Below are the code and all the weights of a small trained network. Each question names an input and a class and asks about switching units off, where a switched-off unit gives its printed mean instead of its output.

import numpy as np


def w(rows, s, z=0):
    codes = np.array(rows[::2]) - 128.0
    scale = np.full(codes.shape[1], s)
    scale[-1] = z or s
    return codes * scale


def f(y):
    return np.maximum(y, 0)


def log_softmax(a):
    a = a - a.max(-1, keepdims=True)
    return a - np.log(np.exp(a).sum(-1, keepdims=True))


def net(x, mask):
    res = np.array(x, float).reshape(1, 6) / 4 @ E
    y = f(res @ A[0][:, :-1].T + A[0][:, -1])
    res = res + np.where(mask, y, B[0][:, -1]) @ B[0][:, :-1]
    return log_softmax(res[-1] @ U[:, :-1].T + U[:, -1])


A, B = {}, {}
E = w([
[127,120,128,131,130],'x0',
[127,125,126,133,124],'x1',
[133,140,197,245,165],'x2',
[123,114,123,139,125],'x3',
[2,160,166,90,90],'x4',
[157,77,209,70,50],'x5',
],0.013)
A[0] = w([
[153,114,149,129,124,120],'N1',
[148,79,131,65,82,131],'N2',
[216,96,94,113,128,223],'N3',
[202,128,123,161,164,207],'N4',
[156,99,247,150,110,2],'N5',
[98,134,3,87,157,216],'N6',
[157,128,122,126,119,152],'N7',
[46,157,159,128,137,109],'N8',
[106,173,126,193,180,113],'N9',
[194,100,108,83,80,134],'N10',
[85,127,122,79,90,109],'N11',
[129,114,151,124,142,105],'N12',
[96,131,127,162,130,109],'N13',
[78,150,145,149,153,100],'N14',
[132,152,131,150,178,100],'N15',
[169,96,117,117,108,126],'N16',
],0.022,0.0063)
B[0] = w([
[134,144,116,125,151,158],'N1',
[125,55,210,135,126,241],'N2',
[175,188,148,116,239,246],'N3',
[222,64,70,133,148,227],'N4',
[151,253,66,102,60,214],'N5',
[152,242,43,115,74,251],'N6',
[134,144,128,141,152,160],'N7',
[6,167,148,111,145,212],'N8',
[101,47,157,147,172,219],'N9',
[128,150,200,129,194,235],'N10',
[105,62,161,144,53,210],'N11',
[131,141,115,129,119,140],'N12',
[95,132,129,118,159,162],'N13',
[55,147,119,126,160,180],'N14',
[142,69,117,131,138,177],'N15',
[128,152,165,142,162,184],'N16',
],0.031,0.021)
U = w([
[213,246,107,142,120,229],'0',
[78,168,230,162,230,180],'1',
[76,234,131,125,14,177],'2',
[97,86,254,158,29,6],'3',
[174,61,144,197,159,1],'4',
],0.0094,0.003)

Each question gives the input, the list of numbers given to net, and the class t.
The units are the neurons (one row each of A and B). Each row of codes is followed by its name. A weight is (code - 128) times the scale printed after its matrix; where a second scale follows, it is the last column's (A, B and U).
mask holds one flag per neuron, in row order. A switched-off neuron (its flag False) gives its mean, the last column of its row in B, instead of its output. The means were averaged over made-up inputs and are rounded, as every weight is.
A unit's drop is (log p(t) with every unit on - log p(t) with that unit switched off) / (log p(t) with every unit on - log p(t) with every unit switched off).
The circuit of an input: a set's keep is (log p(t) with only the set's units on - log p(t) with every unit switched off) / (log p(t) with every unit on - log p(t) with every unit switched off). Starting from the 12 units with the biggest drops (on a tie, the unit counted first), units are removed one at a time, each time the one whose removal leaves the highest keep (on an exact tie, the one counted first), for as long as the keep stays at least 0.8.
units of the circuit, in order: the units of the circuit, biggest drop first
most important unit: the unit with the biggest drop
k most important neurons: the k neurons with the biggest drops, biggest first
drop of u: that unit's drop, to one decimal
input [4,0,1,6,-7,-5], class 4: units of the circuit, in order -> N4
input [7,8,1,2,-1,0], class 4: 2 most important neurons -> N6; N5
input [-1,-5,3,5,-6,-1], class 4: 2 most important neurons -> N4; N6
input [-2,5,1,-5,-3,0], class 4: units of the circuit, in order -> N6; N8; N4
input [-4,-8,-7,8,6,2], class 3: 2 most important neurons -> N2; N11
input [4,-3,7,2,2,1], class 2: units of the circuit, in order -> N5; N3
input [8,-6,-1,-4,0,0], class 0: 3 most important neurons -> N9; N8; N2
input [3,-2,0,5,1,6], class 3: units of the circuit, in order -> N2; N3
input [7,-2,8,0,0,-7], class 4: 2 most important neurons -> N4; N15
input [0,4,0,-8,3,-1], class 2: 3 most important neurons -> N3; N10; N2
input [5,6,1,3,5,6], class 2: 2 most important neurons -> N5; N9
input [4,-7,-3,-7,8,1], class 3: 2 most important neurons -> N11; N5
input [6,7,0,6,-7,-1], class 0: 3 most important neurons -> N4; N2; N3
input [-6,6,-7,-1,8,-1], class 2: most important unit -> N6
input [1,-6,-5,4,1,7], class 3: 2 most important neurons -> N11; N2
input [-7,-2,0,0,0,-2], class 0: 4 most important neurons -> N2; N8; N11; N10
input [-5,0,2,-3,-8,1], class 0: 2 most important neurons -> N4; N3
input [-4,-4,6,1,-2,3], class 0: drop of N5 -> 0.2
input [3,7,-8,0,3,6], class 3: drop of N11 -> 0.1
input [-3,3,-6,4,4,-2], class 2: most important unit -> N6
input [-6,-8,2,6,6,5], class 2: drop of N5 -> 0.3
input [-1,5,2,4,-8,-8], class 4: drop of N9 -> 0.9
